Small tables with named rows and columns. After each table, cells are looked up by row and column.

Dasereb
fields: Lugede, Rer, Kuf, Mogi, Bivevip, Fuve
Guga: [113, 92, 103, 146, 194, 217]
Zasen: [96, 82, 89, 126, 160, 165]
Zikam: [141, 200, 236, 194, 150, 126]
Tiduro: [202, 190, 137, 93, 60, 104]
Buka: [155, 156, 133, 120, 155, 196]
Bod: [159, 149, 124, 108, 137, 153]
Nalen: [129, 118, 126, 101, 98, 115]
Zat: [109, 116, 155, 171, 142, 115]
Gadem: [119, 159, 160, 174, 169, 187]
Zam: [113, 111, 148, 171, 148, 128]
Namo: [215, 173, 131, 118, 133, 121]
Beres: [123, 142, 177, 196, 168, 115]
Zukono: [126, 187, 207, 190, 144, 110]
Kem: [204, 162, 121, 106, 140, 159]

Buka, Mogi: 120
Zukono, Fuve: 110
Guga, Fuve: 217
Zikam, Bivevip: 150
Zikam, Rer: 200
Tiduro, Kuf: 137
Tiduro, Bivevip: 60
Bod, Mogi: 108
Kem, Mogi: 106
Gadem, Mogi: 174
Zikam, Kuf: 236
Zat, Mogi: 171
Buka, Lugede: 155

Gara =
fields: Bonived, Rak, Geba, Roli, Bik, Lidovar, Zanofi, Vak
Fasif: [-0.445, 0.046, 0.036, 0.028, -0.196, -0.030, -0.184, 0.121]
Sugozi: [0.832, 0.206, -0.034, 0.149, -0.193, 0.171, 0.019, 0.041]
Pugof: [0.042, 0.158, 0.085, 0.289, 0.099, 0.099, 0.090, 0.188]
Tosi: [0.229, -0.660, 0.024, 0.085, -0.373, -0.407, -0.362, 0.130]
Pekog: [0.580, 0.049, 0.044, 0.211, 0.315, 0.154, -0.098, -0.097]
Fep: [-0.153, -0.491, -0.123, 0.148, -0.092, -0.198, -0.278, 0.016]
Mas: [0.269, 0.307, -0.059, -0.090, 0.103, 0.163, 0.232, 0.365]
Zuz: [-0.291, 0.130, -0.078, 0.037, 0.384, 0.475, 0.285, 0.097]
Fon: [0.275, -0.660, 0.074, 0.109, -0.597, -0.477, -0.447, 0.175]
Lud: [-0.193, 0.621, -0.011, 0.180, 0.590, 0.733, 0.592, 0.150]

What is the Zanofi of Lud in Gara? 0.592
What is the Geba of Zuz in Gara? -0.078
What is the Zanofi of Zuz in Gara? 0.285
What is the Lidovar of Lud in Gara? 0.733
What is the Lidovar of Zuz in Gara? 0.475
What is the Roli of Fon in Gara? 0.109
What is the Bik of Zuz in Gara? 0.384
What is the Lidovar of Pekog in Gara? 0.154
What is the Rak of Pugof in Gara? 0.158
What is the Zanofi of Fon in Gara? -0.447
What is the Roli of Mas in Gara? -0.090

Nudufed =
|  | Bamok | Datonip |
|---|---|---|
| Debelor | 115 | 38 |
| Ros | 158 | 141 |
| Bar | 57 | 15 |
| Tumugo | 160 | 64 |
| Fepad | 84 | 40 |
| Goza | 66 | 127 |
| Vom | 199 | 16 |
| Lesi | 67 | 247 |

Debelor, Bamok: 115
Bar, Bamok: 57
Fepad, Bamok: 84
Ros, Bamok: 158
Tumugo, Datonip: 64
Fepad, Datonip: 40
Goza, Datonip: 127
Row with the largest Datonip: Lesi

Kizazo
         Lesisag  Kurim  Pebek  Poz  Bofov  Resome  Sekipom  Pir  Fito
Pefetid      4.4    3.7    5.8  3.4    4.1     2.7      4.1  2.4   5.5
Sofigat      7.4    7.0    4.2  4.3    3.2     3.6      2.8  3.9   3.7
Givepav      8.0    5.2    4.5  0.1    8.2     7.3      1.5  4.3   6.3
Tur          8.4    3.5    5.2  5.7    4.6     5.9      3.9  2.4   5.5
Vot          4.3    3.7    3.9  5.3    6.2     5.5      5.3  7.0   3.7
Zer          6.4    6.2    5.3  3.9    3.3     4.3      4.9  4.5   3.8
Pob          3.0    4.0    4.0  5.3    5.9     6.2      5.4  5.4   4.5
Zufetuz      2.3    2.1    7.6  7.2    2.4     5.4      2.8  1.6   2.4
Dafofep      4.0    5.0    2.0  2.7    4.1     2.1      3.3  6.8   3.8

What is the Poz of Vot in Kizazo?
5.3
What is the Pir of Zer in Kizazo?
4.5
What is the Bofov of Tur in Kizazo?
4.6
What is the Poz of Zer in Kizazo?
3.9
What is the Sekipom of Givepav in Kizazo?
1.5
What is the Pebek of Tur in Kizazo?
5.2
What is the Lesisag of Sofigat in Kizazo?
7.4
What is the Resome of Sofigat in Kizazo?
3.6
What is the Pir of Givepav in Kizazo?
4.3
What is the Lesisag of Zufetuz in Kizazo?
2.3
What is the Sekipom of Pefetid in Kizazo?
4.1
Which row has the largest Pir? Vot

